Here is a tiny trained network, its code and every weight. The questions are about switching its units off for an input and a target symbol, where a switched-off unit gives its printed mean instead of its output.

import numpy as np


def w(rows, s, z=0):
    codes = np.array(rows[::2]) - 128.0
    scale = np.full(codes.shape[1], s)
    scale[-1] = z or s
    return codes * scale


def norm(h):
    return h / np.sqrt((h * h).mean(-1, keepdims=True) + 1e-5)


def f(y):
    return np.maximum(y, 0)


def softmax(a):
    e = np.exp(a - a.max(-1, keepdims=True))
    return e / e.sum(-1, keepdims=True)


def log_softmax(a):
    a = a - a.max(-1, keepdims=True)
    return a - np.log(np.exp(a).sum(-1, keepdims=True))


def net(x, mask):
    ids = ['Δβθφψω'.index(c) for c in x.split()]
    T = len(ids)
    res = E[ids] + P[:T]
    u = 0
    for l in range(2):
        r = norm(res)
        for j in range(2):
            rows = slice(4 * j, 4 * j + 4)
            q, k, v = (r @ M[l][rows].T for M in (Q, K, V))
            z = softmax(np.where(np.tri(T) > 0, q @ k.T / 4**0.5, -1e9)) @ v
            o = O[l][rows]
            res = res + np.where(mask[u + j], z, o[:, -1]) @ o[:, :-1]
        u += 2
        y = f(norm(res) @ A[l][:, :-1].T + A[l][:, -1])
        res = res + np.where(mask[u : u + 12], y, B[l][:, -1]) @ B[l][:, :-1]
        u += 12
    return log_softmax(norm(res)[-1] @ U[:, :-1].T + U[:, -1])


Q, K, V, O, A, B = {}, {}, {}, {}, {}, {}
E = w([
[172,149,89,139,122],'Δ',
[116,156,91,141,167],'β',
[8,250,119,255,114],'θ',
[182,111,114,102,169],'φ',
[176,61,150,111,75],'ψ',
[78,69,150,118,152],'ω',
],0.0039)
P = w([
[131,90,114,197,154],'0',
[126,109,79,108,168],'1',
[142,140,191,169,150],'2',
[138,180,167,90,126],'3',
[133,115,86,156,80],'4',
[116,133,3,31,74],'5',
],0.0041)
Q[0] = w([
[201,105,179,234,168],'L0H0',
[138,204,223,6,98],'L0H0',
[128,140,196,138,254],'L0H0',
[140,19,103,202,157],'L0H0',
[120,71,90,98,46],'L0H1',
[147,100,155,134,208],'L0H1',
[140,168,123,125,62],'L0H1',
[122,157,124,137,104],'L0H1',
],0.008)
K[0] = w([
[105,53,130,238,191],'L0H0',
[78,139,29,49,127],'L0H0',
[149,46,24,161,109],'L0H0',
[163,143,173,254,127],'L0H0',
[98,129,42,123,60],'L0H1',
[142,125,126,106,215],'L0H1',
[104,156,160,134,80],'L0H1',
[135,130,157,142,108],'L0H1',
],0.0077)
V[0] = w([
[236,183,71,146,38],'L0H0',
[47,121,164,181,27],'L0H0',
[78,170,105,196,188],'L0H0',
[151,206,65,205,130],'L0H0',
[171,255,134,189,144],'L0H1',
[24,147,177,153,100],'L0H1',
[139,156,48,102,87],'L0H1',
[139,201,121,148,16],'L0H1',
],0.0046)
O[0] = w([
[163,116,254,172,217,126],'L0H0',
[167,244,133,62,137,2],'L0H0',
[90,84,107,34,137,162],'L0H0',
[107,73,179,57,187,163],'L0H0',
[108,59,43,96,219,137],'L0H1',
[73,166,116,55,113,21],'L0H1',
[83,119,202,162,166,123],'L0H1',
[87,115,217,65,210,38],'L0H1',
],0.0048,0.0044)
A[0] = w([
[133,136,128,124,125,91],'L0N0',
[137,139,111,50,105,67],'L0N1',
[40,211,148,153,139,92],'L0N2',
[150,207,176,173,110,129],'L0N3',
[212,229,120,187,176,90],'L0N4',
[126,126,127,126,126,111],'L0N5',
[73,158,33,151,192,80],'L0N6',
[181,254,71,174,161,181],'L0N7',
[30,217,143,154,140,79],'L0N8',
[158,175,205,117,203,76],'L0N9',
[127,131,130,127,129,111],'L0N10',
[101,174,112,103,19,2],'L0N11',
],0.0047,0.0023)
B[0] = w([
[134,129,134,138,133,128],'L0N0',
[131,97,153,177,141,146],'L0N1',
[71,254,147,164,153,161],'L0N2',
[207,139,155,58,114,181],'L0N3',
[180,180,231,84,43,204],'L0N4',
[130,125,128,125,128,128],'L0N5',
[194,57,202,140,127,249],'L0N6',
[164,191,190,66,83,230],'L0N7',
[88,247,159,167,145,164],'L0N8',
[126,67,92,118,104,136],'L0N9',
[129,130,126,125,125,128],'L0N10',
[136,101,47,104,95,144],'L0N11',
],0.0046,0.0015)
Q[1] = w([
[41,169,161,121,103],'L1H0',
[124,143,181,111,56],'L1H0',
[182,79,44,128,234],'L1H0',
[167,162,197,154,17],'L1H0',
[103,119,120,121,146],'L1H1',
[136,2,119,65,109],'L1H1',
[143,247,131,159,152],'L1H1',
[149,245,127,150,146],'L1H1',
],0.0073)
K[1] = w([
[121,157,80,191,208],'L1H0',
[133,115,51,149,243],'L1H0',
[106,121,226,74,2],'L1H0',
[172,121,25,128,207],'L1H0',
[140,141,156,99,132],'L1H1',
[36,225,165,133,37],'L1H1',
[239,33,74,142,169],'L1H1',
[248,17,62,155,156],'L1H1',
],0.0064)
V[1] = w([
[47,243,106,188,221],'L1H0',
[144,89,159,83,102],'L1H0',
[97,3,179,108,100],'L1H0',
[89,143,142,174,93],'L1H0',
[203,47,120,103,68],'L1H1',
[43,199,115,183,146],'L1H1',
[81,110,79,119,62],'L1H1',
[111,121,115,126,109],'L1H1',
],0.0032)
O[1] = w([
[68,51,18,194,205,3],'L1H0',
[152,143,173,113,85,137],'L1H0',
[131,238,198,131,19,211],'L1H0',
[62,115,111,101,149,118],'L1H0',
[2,17,144,146,151,231],'L1H1',
[232,238,144,113,135,62],'L1H1',
[144,97,153,134,183,143],'L1H1',
[130,122,131,129,138,132],'L1H1',
],0.0033,0.003)
A[1] = w([
[107,98,97,247,103,6],'L1N0',
[56,198,174,149,197,90],'L1N1',
[230,143,70,126,190,52],'L1N2',
[135,81,192,155,142,106],'L1N3',
[143,152,149,42,158,184],'L1N4',
[109,214,1,112,20,72],'L1N5',
[57,108,112,242,103,57],'L1N6',
[79,205,111,62,252,73],'L1N7',
[208,112,133,121,112,190],'L1N8',
[71,65,98,45,100,2],'L1N9',
[106,104,200,185,75,140],'L1N10',
[98,52,76,120,176,118],'L1N11',
],0.0059,0.0035)
B[1] = w([
[128,66,67,245,52,204],'L1N0',
[232,86,137,106,72,146],'L1N1',
[105,34,108,201,74,151],'L1N2',
[105,157,89,150,168,207],'L1N3',
[143,153,98,203,118,159],'L1N4',
[27,209,106,158,254,149],'L1N5',
[187,78,98,178,80,209],'L1N6',
[231,97,54,34,151,144],'L1N7',
[69,154,141,137,122,249],'L1N8',
[70,113,123,51,52,155],'L1N9',
[154,150,100,100,192,252],'L1N10',
[139,180,190,95,90,221],'L1N11',
],0.0065,0.0044)
U = w([
[116,88,213,133,254,254],'Δ',
[60,74,158,22,72,254],'β',
[222,135,62,49,176,3],'θ',
[134,49,89,235,83,59],'φ',
[196,228,218,133,72,89],'ψ',
[33,222,71,147,162,179],'ω',
],0.0083,0.00079)

Each question gives the input, a string of symbols that net reads in full, and the target symbol t.
The units are the heads (4 rows each of Q, K, V and O) and the neurons (one row each of A and B). Each row of codes is followed by its name. A weight is (code - 128) times the scale printed after its matrix; where a second scale follows, it is the last column's (O, A, B and U).
mask holds one flag per unit, layer by layer, with each layer's heads first. A switched-off unit (its flag False) gives its mean, the last column of its rows in O or B, instead of its output. The means were averaged over made-up inputs and are rounded, as every weight is.
A unit's drop is (log p(t) with every unit on - log p(t) with that unit switched off) / (log p(t) with every unit on - log p(t) with every unit switched off).
The circuit of an input: a set's keep is (log p(t) with only the set's units on - log p(t) with every unit switched off) / (log p(t) with every unit on - log p(t) with every unit switched off). Starting from the 12 units with the biggest drops (on a tie, the unit counted first), units are removed one at a time, each time the one whose removal leaves the highest keep (on an exact tie, the one counted first), for as long as the keep stays at least 0.8.
circuit, biggest first: the units of the circuit, biggest drop first
unit that matters most: the unit with the biggest drop
k most important neurons: the k neurons with the biggest drops, biggest first
top k neurons in layer l: the k neurons of layer l with the biggest drops, biggest first
which heads matter: for each layer, one digit per head in row order, 1 if its drop is at least 0.15 and else 0, layers parted by /
drop when u is switched off: that unit's drop, to one decimal
input φ β ω β θ, target ω: circuit, biggest first	[L0H0; L1N5]
input θ φ θ, target θ: 2 most important neurons	[L1N7; L1N1]
input θ φ ω β, target ω: circuit, biggest first	[L1N5; L0H1]
input θ θ β θ θ φ, target θ: unit that matters most	L0H1
input Δ β β φ ω, target β: which heads matter	10 / 00
input φ φ θ ω, target ω: which heads matter	01 / 01
input ω Δ ψ, target ω: which heads matter	10 / 00
input ω θ β, target ω: circuit, biggest first	[L0H0; L1N5]
input ψ φ φ Δ ψ β, target Δ: circuit, biggest first	[L0H0; L0H1]
input φ Δ β ψ, target Δ: which heads matter	10 / 00
input φ φ Δ φ φ, target Δ: circuit, biggest first	[L0H0; L1N0]
input ψ φ Δ, target ψ: circuit, biggest first	[L0H0; L0N4]
input ψ φ Δ θ Δ, target θ: circuit, biggest first	[L0H1; L1H1]
input φ φ θ θ φ, target θ: circuit, biggest first	[L0H0]
input φ θ Δ β, target θ: circuit, biggest first	[L0H1; L1N7]
input ψ θ θ, target ψ: top 2 neurons in layer 1	[L1N1; L1N10]
input Δ φ ω, target Δ: 2 most important neurons	[L1N0; L1N10]
input Δ φ φ, target Δ: 2 most important neurons	[L1N0; L1N6]
input φ φ θ ψ, target ψ: which heads matter	00 / 01
input ω φ ω ω Δ, target ω: top neuron in layer 1	[L1N5]
input θ ω θ ψ Δ, target θ: top 2 neurons in layer 1	[L1N7; L1N0]
input φ β β θ, target θ: which heads matter	01 / 00
input ψ φ ω, target ψ: drop when L0H0 is switched off	1.3
input θ θ β ω, target θ: drop when L0N9 is switched off	0.0
input β ψ φ Δ, target ψ: drop when L0H0 is switched off	2.8
